Below is a small trained network, with its code and all its weights. Each question gives an input and a class and asks what happens when units are switched off, that is, made to give their printed mean instead of their output.

import numpy as np


def w(rows, s, z=0):
    codes = np.array(rows[::2]) - 128.0
    scale = np.full(codes.shape[1], s)
    scale[-1] = z or s
    return codes * scale


def f(y):
    return np.maximum(y, 0)


def log_softmax(a):
    a = a - a.max(-1, keepdims=True)
    return a - np.log(np.exp(a).sum(-1, keepdims=True))


def net(x, mask):
    res = np.array(x, float).reshape(1, 7) / 4 @ E
    y = f(res @ A[0][:, :-1].T + A[0][:, -1])
    res = res + np.where(mask, y, B[0][:, -1]) @ B[0][:, :-1]
    return log_softmax(res[-1] @ U[:, :-1].T + U[:, -1])


A, B = {}, {}
E = w([
[130,128,128,130],'x0',
[80,17,108,100],'x1',
[125,131,128,127],'x2',
[129,128,128,129],'x3',
[204,133,134,25],'x4',
[107,109,251,135],'x5',
[125,129,129,128],'x6',
],0.013)
A[0] = w([
[89,127,101,155,72],'N0',
[158,137,156,97,51],'N1',
[72,8,132,121,4],'N2',
[144,231,132,123,126],'N3',
[46,126,81,186,41],'N4',
[103,116,107,183,173],'N5',
[184,187,92,126,62],'N6',
[121,87,252,90,14],'N7',
[122,97,118,69,101],'N8',
[177,158,184,144,78],'N9',
[123,182,189,233,155],'N10',
[124,103,168,103,43],'N11',
[129,105,123,94,110],'N12',
[105,106,96,97,113],'N13',
[80,113,93,228,189],'N14',
[93,16,125,125,186],'N15',
[149,191,129,130,127],'N16',
[167,103,57,136,163],'N17',
[63,150,190,203,137],'N18',
[73,100,78,218,85],'N19',
[116,145,174,160,119],'N20',
[125,102,103,86,117],'N21',
[125,131,183,148,136],'N22',
[153,163,6,187,74],'N23',
[113,100,247,107,134],'N24',
[131,68,58,101,118],'N25',
[173,153,152,85,113],'N26',
[116,115,183,108,165],'N27',
],0.017,0.014)
B[0] = w([
[166,128,153,104,151],'N0',
[75,139,127,162,143],'N1',
[25,229,109,223,193],'N2',
[150,222,150,114,209],'N3',
[188,150,161,55,185],'N4',
[100,180,119,160,200],'N5',
[178,135,124,67,185],'N6',
[219,211,198,50,192],'N7',
[139,77,94,121,167],'N8',
[89,113,80,160,163],'N9',
[103,1,115,145,236],'N10',
[181,123,140,92,142],'N11',
[130,96,106,117,152],'N12',
[150,85,109,135,160],'N13',
[70,230,129,175,251],'N14',
[207,138,141,47,244],'N15',
[127,191,145,108,183],'N16',
[174,66,165,104,212],'N17',
[121,18,102,138,228],'N18',
[196,192,155,85,209],'N19',
[125,92,99,139,170],'N20',
[128,62,152,129,166],'N21',
[114,92,110,156,176],'N22',
[76,225,114,176,234],'N23',
[74,201,131,176,229],'N24',
[138,30,142,110,198],'N25',
[126,192,148,143,179],'N26',
[95,139,79,155,190],'N27',
],0.036,0.018)
U = w([
[50,138,101,126,34],'0',
[149,118,137,39,252],'1',
[90,2,74,90,107],'2',
],0.0091,0.002)

Each question gives the input, the list of numbers given to net, and the class t.
The units are the neurons (one row each of A and B). Each row of codes is followed by its name. A weight is (code - 128) times the scale printed after its matrix; where a second scale follows, it is the last column's (A, B and U).
mask holds one flag per neuron, in row order. A switched-off neuron (its flag False) gives its mean, the last column of its row in B, instead of its output. The means were averaged over made-up inputs and are rounded, as every weight is.
A unit's drop is (log p(t) with every unit on - log p(t) with that unit switched off) / (log p(t) with every unit on - log p(t) with every unit switched off).
The circuit of an input: a set's keep is (log p(t) with only the set's units on - log p(t) with every unit switched off) / (log p(t) with every unit on - log p(t) with every unit switched off). Starting from the 12 units with the biggest drops (on a tie, the unit counted first), units are removed one at a time, each time the one whose removal leaves the highest keep (on an exact tie, the one counted first), for as long as the keep stays at least 0.8.
units of the circuit, in order: the units of the circuit, biggest drop first
top k neurons: the k neurons with the biggest drops, biggest first
drop when u is switched off: that unit's drop, to one decimal
input [-7,-6,0,6,7,3,8], class 0: units of the circuit, in order -> [N15]
input [-8,1,2,-2,-7,-4,-5], class 1: top 2 neurons -> [N4, N19]
input [4,0,2,-2,4,1,-5], class 0: top 3 neurons -> [N15, N7, N10]
input [3,1,1,-1,-7,-4,0], class 1: top 2 neurons -> [N4, N19]
input [-7,0,-2,-2,0,5,-6], class 2: top 3 neurons -> [N14, N23, N2]
input [-8,-7,1,1,2,-5,-4], class 1: top 3 neurons -> [N6, N14, N2]
input [4,7,1,1,-8,-7,8], class 1: top 2 neurons -> [N4, N19]
input [6,0,-4,-3,1,-7,-4], class 1: top 2 neurons -> [N2, N17]
input [-1,-1,5,-7,5,1,5], class 0: top 4 neurons -> [N15, N7, N19, N4]
input [2,0,1,4,8,5,2], class 0: top 2 neurons -> [N24, N15]
input [8,6,-8,5,-8,-3,-7], class 1: top 2 neurons -> [N15, N4]
input [3,-4,3,-4,5,1,-4], class 0: top 4 neurons -> [N15, N7, N19, N17]
input [0,1,2,-8,-8,-2,-7], class 1: top 3 neurons -> [N4, N19, N24]
input [-7,-5,-2,1,-5,3,-5], class 2: units of the circuit, in order -> [N10]
input [2,-8,-2,-8,-1,1,0], class 2: drop when N14 is switched off -> 0.2
input [0,-1,-8,-8,-5,2,3], class 2: drop when N10 is switched off -> 0.3
input [4,-4,8,6,7,2,-5], class 0: drop when N15 is switched off -> 1.6
